Here is a tiny trained network, its code and every weight. The questions are about switching its units off for an input and a class, where a switched-off unit gives its printed mean instead of its output.

import numpy as np


def w(rows, s, z=0):
    codes = np.array(rows[::2]) - 128.0
    scale = np.full(codes.shape[1], s)
    scale[-1] = z or s
    return codes * scale


def f(y):
    return y / 2 * (1 + np.tanh(0.7978845608 * (y + 0.044715 * y**3)))


def log_softmax(a):
    a = a - a.max(-1, keepdims=True)
    return a - np.log(np.exp(a).sum(-1, keepdims=True))


def net(x, mask):
    res = np.array(x, float).reshape(1, 7) / 4 @ E
    y = f(res @ A[0][:, :-1].T + A[0][:, -1])
    res = res + np.where(mask, y, B[0][:, -1]) @ B[0][:, :-1]
    return log_softmax(res[-1] @ U[:, :-1].T + U[:, -1])


A, B = {}, {}
E = w([
[118,123,120,130,123,125,128,123,130,135],'x0',
[166,113,160,94,72,50,167,254,152,218],'x1',
[163,50,91,170,196,142,223,111,51,172],'x2',
[40,180,118,127,233,31,138,184,108,77],'x3',
[232,137,13,164,124,121,60,217,122,101],'x4',
[110,116,120,140,125,131,130,128,140,137],'x5',
[78,173,69,32,176,231,97,187,106,207],'x6',
],0.0097)
A[0] = w([
[71,162,123,162,213,7,121,171,121,118,60],'N0',
[200,84,158,147,41,191,96,84,141,190,29],'N1',
[120,168,101,164,125,157,92,78,126,115,93],'N2',
[113,162,103,136,142,184,94,85,122,94,219],'N3',
[104,154,133,126,47,87,81,141,171,86,145],'N4',
[156,100,148,113,51,119,132,167,109,177,90],'N5',
[110,134,105,174,164,127,96,76,104,99,99],'N6',
[145,159,37,73,143,206,139,187,141,118,112],'N7',
[149,117,140,118,129,185,110,95,98,52,127],'N8',
[103,176,144,122,70,120,100,139,190,107,91],'N9',
[105,149,96,68,138,180,43,169,112,155,3],'N10',
[119,113,161,141,93,93,90,133,152,74,41],'N11',
[128,96,154,127,78,67,166,220,133,130,123],'N12',
[90,184,136,96,90,154,38,154,154,116,56],'N13',
[88,123,146,89,170,199,125,139,123,180,80],'N14',
[156,152,157,102,118,107,159,207,166,202,176],'N15',
[149,69,121,151,156,137,190,144,46,153,87],'N16',
[188,111,67,207,75,66,94,144,114,65,63],'N17',
[165,120,88,167,120,101,61,190,122,85,45],'N18',
[120,130,99,183,157,140,91,76,154,69,129],'N19',
[170,126,72,184,120,141,116,163,124,120,45],'N20',
[175,119,175,242,74,50,154,94,145,49,63],'N21',
[95,107,89,119,128,188,105,97,63,51,120],'N22',
[155,57,77,161,196,121,179,138,88,173,170],'N23',
[100,101,241,111,118,86,183,57,160,122,107],'N24',
],0.011,0.0029)
B[0] = w([
[131,25,204,158,221,215,28,230,71,93,247],'N0',
[87,40,194,103,217,233,1,244,27,46,240],'N1',
[139,114,135,129,131,158,118,135,183,189,182],'N2',
[152,112,103,133,133,115,62,170,226,179,214],'N3',
[220,193,169,161,126,202,184,74,108,102,201],'N4',
[160,80,177,136,170,140,87,132,219,161,193],'N5',
[173,114,184,101,154,137,84,105,213,139,195],'N6',
[39,115,81,33,99,65,172,143,106,88,231],'N7',
[166,115,66,173,151,140,92,181,168,180,193],'N8',
[155,188,209,205,101,213,172,62,129,119,190],'N9',
[134,126,12,60,165,125,216,80,132,49,216],'N10',
[157,101,71,124,108,175,185,86,92,73,171],'N11',
[220,56,96,131,172,64,115,160,220,214,206],'N12',
[206,198,203,181,103,196,198,68,84,75,208],'N13',
[52,100,77,41,83,35,168,118,135,70,205],'N14',
[178,108,76,87,113,95,79,133,202,224,219],'N15',
[198,229,154,212,64,186,185,50,126,109,218],'N16',
[36,137,114,20,27,68,139,105,104,116,217],'N17',
[57,210,198,179,61,44,94,147,77,143,197],'N18',
[173,98,106,107,157,93,100,147,187,219,208],'N19',
[68,202,178,124,62,86,80,136,72,189,182],'N20',
[93,28,24,46,174,117,241,91,138,80,254],'N21',
[154,152,111,194,105,77,82,119,191,184,213],'N22',
[190,195,161,207,93,210,188,68,72,89,238],'N23',
[29,240,110,106,35,25,107,172,86,159,247],'N24',
],0.0075,0.014)
U = w([
[235,94,125,173,140,104,99,164,247,235,187],'0',
[97,75,85,99,120,109,216,121,132,77,191],'1',
[233,182,197,237,97,208,207,93,103,120,67],'2',
[112,68,205,176,218,197,25,237,67,77,5],'3',
[16,194,190,138,30,66,106,162,108,189,49],'4',
],0.012,0.003)

Each question gives the input, the list of numbers given to net, and the class t.
The units are the neurons (one row each of A and B). Each row of codes is followed by its name. A weight is (code - 128) times the scale printed after its matrix; where a second scale follows, it is the last column's (A, B and U).
mask holds one flag per neuron, in row order. A switched-off neuron (its flag False) gives its mean, the last column of its row in B, instead of its output. The means were averaged over made-up inputs and are rounded, as every weight is.
A unit's drop is (log p(t) with every unit on - log p(t) with that unit switched off) / (log p(t) with every unit on - log p(t) with every unit switched off).
most important unit: the unit with the biggest drop
k most important neurons: the k neurons with the biggest drops, biggest first
drop of u: that unit's drop, to one decimal
input [1,0,0,6,7,-6,-3], class 4: most important unit : N17
input [7,6,-3,4,7,1,6], class 4: 4 most important neurons : (N18; N7; N21; N20)
input [7,0,8,8,-5,6,-2], class 2: 2 most important neurons : (N16; N23)
input [-1,6,8,1,-2,3,-7], class 2: 2 most important neurons : (N16; N23)
input [-7,-6,-7,-7,4,1,-7], class 1: 4 most important neurons : (N21; N17; N0; N23)
input [5,1,7,1,-8,0,-3], class 4: 4 most important neurons : (N24; N13; N4; N9)
input [-1,-5,-2,-5,-7,6,-4], class 4: 2 most important neurons : (N24; N0)
input [-6,-6,-1,-6,-6,-3,-6], class 0: 3 most important neurons : (N0; N8; N19)
input [3,-4,-6,-4,-6,-7,-3], class 2: 2 most important neurons : (N4; N9)
input [-3,3,-5,6,2,8,-2], class 3: 2 most important neurons : (N0; N16)
input [4,0,1,-5,-5,-7,5], class 1: 3 most important neurons : (N0; N14; N18)
input [0,1,3,1,7,-5,7], class 1: 2 most important neurons : (N10; N24)
input [-8,-1,6,7,-6,8,-2], class 3: 4 most important neurons : (N0; N13; N4; N9)
input [2,-1,-7,1,3,8,6], class 2: most important unit : N13
input [6,-8,-5,-6,4,4,-7], class 0: drop of N8 : 0.1
input [-4,-1,-7,-5,3,1,5], class 2: drop of N13 : 1.1
input [8,5,-7,8,8,3,1], class 3: drop of N12 : 0.5
